Here is a tiny trained network, its code and every weight. The questions are about switching its units off for an input and a class, where a switched-off unit gives its printed mean instead of its output.

import numpy as np


def w(rows, s, z=0):
    codes = np.array(rows[::2]) - 128.0
    scale = np.full(codes.shape[1], s)
    scale[-1] = z or s
    return codes * scale


def norm(h):
    return h / np.sqrt((h * h).mean(-1, keepdims=True) + 1e-5)


def f(y):
    return np.maximum(y, 0)


def log_softmax(a):
    a = a - a.max(-1, keepdims=True)
    return a - np.log(np.exp(a).sum(-1, keepdims=True))


def net(x, mask):
    res = np.array(x, float).reshape(1, 5) / 4 @ E
    u = 0
    for l in range(2):
        y = f(norm(res) @ A[l][:, :-1].T + A[l][:, -1])
        res = res + np.where(mask[u : u + 3], y, B[l][:, -1]) @ B[l][:, :-1]
        u += 3
    return log_softmax(norm(res)[-1] @ U[:, :-1].T + U[:, -1])


A, B = {}, {}
E = w([
[123,133,125,137],'x0',
[128,128,138,129],'x1',
[137,163,70,236],'x2',
[97,143,6,40],'x3',
[63,23,105,153],'x4',
],0.0024)
A[0] = w([
[166,133,45,227,2],'L0N1',
[110,227,121,101,147],'L0N2',
[70,2,75,168,89],'L0N3',
],0.0074,0.0028)
B[0] = w([
[134,42,168,42,192],'L0N1',
[177,168,129,152,208],'L0N2',
[108,254,243,105,252],'L0N3',
],0.009,0.0042)
A[1] = w([
[1,63,201,56,2],'L1N1',
[35,116,232,130,246],'L1N2',
[188,53,179,27,70],'L1N3',
],0.0063,0.0041)
B[1] = w([
[104,96,255,112,160],'L1N1',
[195,103,12,160,254],'L1N2',
[148,13,163,111,169],'L1N3',
],0.0085,0.0075)
U = w([
[154,183,203,132,139],'0',
[157,121,130,117,189],'1',
[154,122,140,116,171],'2',
[148,73,165,96,78],'3',
[116,125,55,136,186],'4',
[100,128,134,144,2],'5',
[7,118,128,161,16],'6',
],0.018,0.0074)

Each question gives the input, the list of numbers given to net, and the class t.
The units are the neurons (one row each of A and B). Each row of codes is followed by its name. A weight is (code - 128) times the scale printed after its matrix; where a second scale follows, it is the last column's (A, B and U).
mask holds one flag per neuron, layer by layer. A switched-off neuron (its flag False) gives its mean, the last column of its row in B, instead of its output. The means were averaged over made-up inputs and are rounded, as every weight is.
A unit's drop is (log p(t) with every unit on - log p(t) with that unit switched off) / (log p(t) with every unit on - log p(t) with every unit switched off).
The circuit of an input: a set's keep is (log p(t) with only the set's units on - log p(t) with every unit switched off) / (log p(t) with every unit on - log p(t) with every unit switched off). Starting from all 6 units, units are removed one at a time, each time the one whose removal leaves the highest keep (on an exact tie, the one counted first), for as long as the keep stays at least 0.8.
circuit, biggest first: the units of the circuit, biggest drop first
most important unit: the unit with the biggest drop
k most important neurons: the k neurons with the biggest drops, biggest first
top k neurons in layer l: the k neurons of layer l with the biggest drops, biggest first
drop of u: that unit's drop, to one decimal
input [-5,1,-7,-8,-1], class 4: most important unit -> L1N2
input [-2,2,5,1,-4], class 3: circuit, biggest first -> L0N1, L0N3, L1N2
input [2,7,-3,-8,7], class 4: 3 most important neurons -> L1N2, L0N1, L1N3
input [2,-4,7,-3,-4], class 3: 2 most important neurons -> L0N1, L0N3
input [3,-2,8,-8,-2], class 3: 3 most important neurons -> L0N1, L0N3, L0N2
input [1,0,5,-7,-2], class 4: circuit, biggest first -> L1N1, L0N3
input [5,-6,-4,-7,5], class 4: 2 most important neurons -> L1N2, L0N1
input [3,-1,6,6,-2], class 3: 3 most important neurons -> L0N1, L1N2, L0N3
input [0,5,8,-3,8], class 0: top 2 neurons in layer 0 -> L0N3, L0N1
input [6,4,1,-8,6], class 4: top 2 neurons in layer 0 -> L0N1, L0N2
input [2,6,8,0,6], class 3: top 2 neurons in layer 1 -> L1N2, L1N1
input [6,-7,6,6,8], class 0: top 2 neurons in layer 1 -> L1N1, L1N3
input [6,7,8,3,-2], class 3: 2 most important neurons -> L0N1, L1N2
input [6,-5,-6,4,7], class 0: most important unit -> L0N3
input [-2,5,8,0,-3], class 3: top 2 neurons in layer 0 -> L0N1, L0N3
input [5,6,-6,-2,8], class 0: 2 most important neurons -> L0N3, L0N1
input [6,-5,7,5,5], class 3: 3 most important neurons -> L0N1, L1N1, L0N2
input [-7,6,5,-8,-4], class 4: top 2 neurons in layer 1 -> L1N1, L1N3
input [-3,1,5,5,1], class 3: top 2 neurons in layer 1 -> L1N3, L1N1
input [0,3,0,-7,1], class 4: most important neuron -> L0N1
input [-1,-4,-4,-8,-5], class 4: top 2 neurons in layer 1 -> L1N1, L1N2
input [-1,5,1,-8,3], class 4: 2 most important neurons -> L1N2, L0N1
input [-3,-4,7,-3,-4], class 3: 2 most important neurons -> L0N1, L0N3
input [1,-4,6,-8,-1], class 4: top 2 neurons in layer 1 -> L1N1, L1N2
input [1,-6,3,5,6], class 0: drop of L0N3 -> 0.7
input [1,-7,4,3,8], class 0: drop of L0N3 -> 0.7
input [7,-7,-1,-5,7], class 0: drop of L0N3 -> 1.8
input [6,3,3,-8,4], class 4: drop of L1N1 -> 0.1
